Below is a small trained network, with its code and all its weights. Each question gives an input and a class and asks what happens when units are switched off, that is, made to give their printed mean instead of their output.

import numpy as np


def w(rows, s, z=0):
    codes = np.array(rows[::2]) - 128.0
    scale = np.full(codes.shape[1], s)
    scale[-1] = z or s
    return codes * scale


def f(y):
    return y / 2 * (1 + np.tanh(0.7978845608 * (y + 0.044715 * y**3)))


def log_softmax(a):
    a = a - a.max(-1, keepdims=True)
    return a - np.log(np.exp(a).sum(-1, keepdims=True))


def net(x, mask):
    res = np.array(x, float).reshape(1, 7) / 4 @ E
    y = f(res @ A[0][:, :-1].T + A[0][:, -1])
    res = res + np.where(mask, y, B[0][:, -1]) @ B[0][:, :-1]
    return log_softmax(res[-1] @ U[:, :-1].T + U[:, -1])


A, B = {}, {}
E = w([
[132,131,131,126],'x0',
[197,42,98,74],'x1',
[124,123,126,132],'x2',
[67,131,104,26],'x3',
[130,133,135,123],'x4',
[129,132,130,127],'x5',
[99,74,254,130],'x6',
],0.0077)
A[0] = w([
[69,173,120,151,47],'neuron 1',
[57,79,111,37,71],'neuron 2',
[45,158,94,72,93],'neuron 3',
[194,155,168,164,11],'neuron 4',
[86,88,96,118,18],'neuron 5',
[125,159,156,126,2],'neuron 6',
[129,154,141,74,9],'neuron 7',
[174,169,77,128,74],'neuron 8',
[229,82,112,236,65],'neuron 9',
[72,187,143,165,77],'neuron 10',
[158,53,83,71,156],'neuron 11',
[74,135,90,77,192],'neuron 12',
[73,180,144,159,81],'neuron 13',
[78,172,166,165,118],'neuron 14',
[200,89,128,110,30],'neuron 15',
[117,173,138,14,46],'neuron 16',
[222,152,141,215,48],'neuron 17',
[86,182,136,149,50],'neuron 18',
[155,164,44,137,99],'neuron 19',
[197,17,127,64,53],'neuron 20',
[87,71,254,97,92],'neuron 21',
[70,115,100,63,62],'neuron 22',
[66,99,110,46,64],'neuron 23',
[181,72,115,83,35],'neuron 24',
[160,193,73,98,81],'neuron 25',
[97,104,75,183,183],'neuron 26',
],0.011,0.0079)
B[0] = w([
[88,163,72,77,137],'neuron 1',
[118,128,189,192,192],'neuron 2',
[137,115,172,169,194],'neuron 3',
[1,77,115,185,120],'neuron 4',
[28,111,34,187,104],'neuron 5',
[54,112,23,166,103],'neuron 6',
[55,76,63,230,106],'neuron 7',
[171,51,94,188,161],'neuron 8',
[45,166,195,148,217],'neuron 9',
[116,173,44,61,169],'neuron 10',
[123,177,138,49,247],'neuron 11',
[139,133,202,138,253],'neuron 12',
[116,175,43,77,162],'neuron 13',
[145,170,100,78,186],'neuron 14',
[38,184,16,103,132],'neuron 15',
[21,130,150,187,162],'neuron 16',
[4,112,186,171,184],'neuron 17',
[64,141,32,96,136],'neuron 18',
[206,84,100,199,210],'neuron 19',
[123,240,45,104,208],'neuron 20',
[191,45,29,192,236],'neuron 21',
[22,94,132,157,158],'neuron 22',
[97,121,191,205,174],'neuron 23',
[45,194,23,88,146],'neuron 24',
[158,55,57,195,180],'neuron 25',
[154,140,212,79,206],'neuron 26',
],0.01,0.0054)
U = w([
[18,136,210,248,55],'0',
[96,193,3,70,30],'1',
[213,127,190,146,254],'2',
[203,126,183,142,237],'3',
[204,6,38,247,14],'4',
],0.0068,0.0069)

Each question gives the input, the list of numbers given to net, and the class t.
The units are the neurons (one row each of A and B). Each row of codes is followed by its name. A weight is (code - 128) times the scale printed after its matrix; where a second scale follows, it is the last column's (A, B and U).
mask holds one flag per neuron, in row order. A switched-off neuron (its flag False) gives its mean, the last column of its row in B, instead of its output. The means were averaged over made-up inputs and are rounded, as every weight is.
A unit's drop is (log p(t) with every unit on - log p(t) with that unit switched off) / (log p(t) with every unit on - log p(t) with every unit switched off).
The circuit of an input: a set's keep is (log p(t) with only the set's units on - log p(t) with every unit switched off) / (log p(t) with every unit on - log p(t) with every unit switched off). Starting from the 12 units with the biggest drops (on a tie, the unit counted first), units are removed one at a time, each time the one whose removal leaves the highest keep (on an exact tie, the one counted first), for as long as the keep stays at least 0.8.
circuit, biggest first: the units of the circuit, biggest drop first
top k neurons: the k neurons with the biggest drops, biggest first
drop of u: that unit's drop, to one decimal
input [-3,1,-5,-4,-5,5,8], class 4: circuit, biggest first -> (neuron 21)
input [-4,3,-7,-5,-4,0,3], class 0: top 3 neurons -> (neuron 9; neuron 17; neuron 19)
input [-3,-6,0,-1,-5,-3,-8], class 4: top 2 neurons -> (neuron 19; neuron 25)
input [0,8,7,-7,-8,6,8], class 1: circuit, biggest first -> (neuron 20; neuron 15)
input [-1,-8,8,7,5,7,2], class 1: top 3 neurons -> (neuron 10; neuron 13; neuron 14)
input [0,0,-7,3,-3,3,-6], class 4: circuit, biggest first -> (neuron 25; neuron 19)
input [-5,8,6,8,3,-7,-4], class 0: circuit, biggest first -> (neuron 23; neuron 16)
input [-2,-2,-1,-6,1,-4,1], class 0: top 2 neurons -> (neuron 17; neuron 9)
input [5,-5,-2,-5,-1,6,-7], class 4: circuit, biggest first -> (neuron 19; neuron 25)
input [5,1,3,7,-5,-5,8], class 4: top 2 neurons -> (neuron 21; neuron 9)
input [-1,1,3,7,6,3,5], class 0: circuit, biggest first -> (neuron 16; neuron 23)
input [-3,6,-4,4,4,3,4], class 1: top 2 neurons -> (neuron 20; neuron 24)
input [2,6,-1,-8,-6,8,-7], class 0: top 2 neurons -> (neuron 9; neuron 17)
input [1,8,6,7,2,-1,7], class 1: circuit, biggest first -> (neuron 20)
input [-3,-5,8,7,-4,1,-7], class 0: drop of neuron 3 -> 0.1
input [-3,-7,5,2,2,-2,-4], class 1: drop of neuron 24 -> 0.0
input [-1,3,7,6,4,-8,5], class 0: drop of neuron 16 -> 0.3
